Below is a small trained network, with its code and all its weights. Each question gives an input and a target symbol and asks what happens when units are switched off, that is, made to give their printed mean instead of their output.

import numpy as np


def w(rows, s, z=0):
    codes = np.array(rows[::2]) - 128.0
    scale = np.full(codes.shape[1], s)
    scale[-1] = z or s
    return codes * scale


def softmax(a):
    e = np.exp(a - a.max(-1, keepdims=True))
    return e / e.sum(-1, keepdims=True)


def log_softmax(a):
    a = a - a.max(-1, keepdims=True)
    return a - np.log(np.exp(a).sum(-1, keepdims=True))


def net(x, mask):
    ids = ['αβδεζηθλξπστψω'.index(c) for c in x.split()]
    T = len(ids)
    res = E[ids] + P[:T]
    u = 0
    for l in range(2):
        r = res
        for j in range(3):
            rows = slice(2 * j, 2 * j + 2)
            q, k, v = (r @ M[l][rows].T for M in (Q, K, V))
            z = softmax(np.where(np.tri(T) > 0, q @ k.T / 2**0.5, -1e9)) @ v
            o = O[l][rows]
            res = res + np.where(mask[u + j], z, o[:, -1]) @ o[:, :-1]
        u += 3
    return log_softmax(res[-1] @ U[:, :-1].T + U[:, -1])


Q, K, V, O = {}, {}, {}, {}
E = w([
[140,90,92],'α',
[146,65,163],'β',
[115,55,254],'δ',
[139,89,161],'ε',
[189,141,19],'ζ',
[49,47,92],'η',
[189,140,136],'θ',
[168,132,127],'λ',
[149,50,125],'ξ',
[115,70,188],'π',
[136,87,7],'σ',
[109,104,35],'τ',
[195,117,186],'ψ',
[168,111,135],'ω',
],0.013)
P = w([
[220,128,166],'0',
[71,74,102],'1',
[186,100,104],'2',
[63,247,125],'3',
[165,151,149],'4',
[161,194,144],'5',
[32,98,90],'6',
[218,162,184],'7',
[66,236,117],'8',
[171,126,192],'9',
],0.011)
Q[0] = w([
[97,182,81],'L0H0',
[175,11,123],'L0H0',
[110,181,183],'L0H1',
[184,30,127],'L0H1',
[186,198,56],'L0H2',
[53,2,54],'L0H2',
],0.0094)
K[0] = w([
[84,94,138],'L0H0',
[188,164,175],'L0H0',
[95,122,92],'L0H1',
[195,172,105],'L0H1',
[134,214,2],'L0H2',
[103,54,61],'L0H2',
],0.0091)
V[0] = w([
[138,118,41],'L0H0',
[85,99,56],'L0H0',
[40,101,229],'L0H1',
[253,191,179],'L0H1',
[125,148,198],'L0H2',
[193,191,145],'L0H2',
],0.011)
O[0] = w([
[85,89,226,199],'L0H0',
[168,43,255,162],'L0H0',
[203,105,6,2],'L0H1',
[27,139,139,139],'L0H1',
[139,147,24,33],'L0H2',
[29,58,107,32],'L0H2',
],0.0082,0.0033)
Q[1] = w([
[137,125,83],'L1H0',
[103,122,172],'L1H0',
[195,124,109],'L1H1',
[186,203,131],'L1H1',
[74,148,254],'L1H2',
[120,74,138],'L1H2',
],0.0093)
K[1] = w([
[81,136,85],'L1H0',
[118,126,165],'L1H0',
[152,160,100],'L1H1',
[100,125,141],'L1H1',
[140,255,178],'L1H2',
[117,194,123],'L1H2',
],0.0094)
V[1] = w([
[132,1,124],'L1H0',
[143,177,93],'L1H0',
[57,159,97],'L1H1',
[164,147,152],'L1H1',
[77,108,85],'L1H2',
[29,160,114],'L1H2',
],0.0097)
O[1] = w([
[249,142,146,225],'L1H0',
[116,153,254,1],'L1H0',
[141,34,109,76],'L1H1',
[64,156,137,144],'L1H1',
[160,137,178,77],'L1H2',
[138,187,116,128],'L1H2',
],0.0048,0.0043)
U = w([
[84,87,141,50],'α',
[90,18,71,108],'β',
[154,167,14,156],'δ',
[92,117,103,115],'ε',
[2,136,212,2],'ζ',
[232,61,131,135],'η',
[21,178,133,128],'θ',
[53,163,137,92],'λ',
[97,75,120,71],'ξ',
[132,120,67,231],'π',
[99,67,220,231],'σ',
[104,82,134,47],'τ',
[19,170,84,147],'ψ',
[48,49,102,65],'ω',
],0.0077,0.0051)

Each question gives the input, a string of symbols that net reads in full, and the target symbol t.
The units are the heads (2 rows each of Q, K, V and O). Each row of codes is followed by its name. A weight is (code - 128) times the scale printed after its matrix; where a second scale follows, it is the last column's (O and U).
mask holds one flag per head, layer by layer. A switched-off head (its flag False) gives its mean, the last column of its rows in O, instead of its output. The means were averaged over made-up inputs and are rounded, as every weight is.
A unit's drop is (log p(t) with every unit on - log p(t) with that unit switched off) / (log p(t) with every unit on - log p(t) with every unit switched off).
The circuit of an input: a set's keep is (log p(t) with only the set's units on - log p(t) with every unit switched off) / (log p(t) with every unit on - log p(t) with every unit switched off). Starting from all 6 units, units are removed one at a time, each time the one whose removal leaves the highest keep (on an exact tie, the one counted first), for as long as the keep stays at least 0.8.
circuit, biggest first: the units of the circuit, biggest drop first
which heads matter: for each layer, one digit per head in row order, 1 if its drop is at least 0.15 and else 0, layers parted by /
drop when u is switched off: that unit's drop, to one decimal
input λ η ψ θ, target η: which heads matter => 110 / 000
input σ π τ, target σ: circuit, biggest first => [L0H0, L0H1]
input λ η σ π, target η: circuit, biggest first => [L0H1]
input ψ δ λ π, target δ: which heads matter => 010 / 000
input π η θ ψ, target η: which heads matter => 110 / 000
input β δ β η, target δ: which heads matter => 010 / 000
input π ζ τ σ σ σ η, target σ: circuit, biggest first => [L0H0, L0H2]
input θ σ σ α, target σ: which heads matter => 100 / 000
input σ ε π δ δ ω, target δ: circuit, biggest first => [L0H0, L0H1]
input σ σ ξ, target σ: circuit, biggest first => [L0H1, L0H0]
input σ σ σ ω, target σ: drop when L0H2 is switched off => 0.0
input δ η η λ, target η: drop when L0H0 is switched off => 0.2
input σ σ ω, target σ: drop when L0H1 is switched off => 0.4
input δ δ ξ ω, target δ: circuit, biggest first => [L0H1]
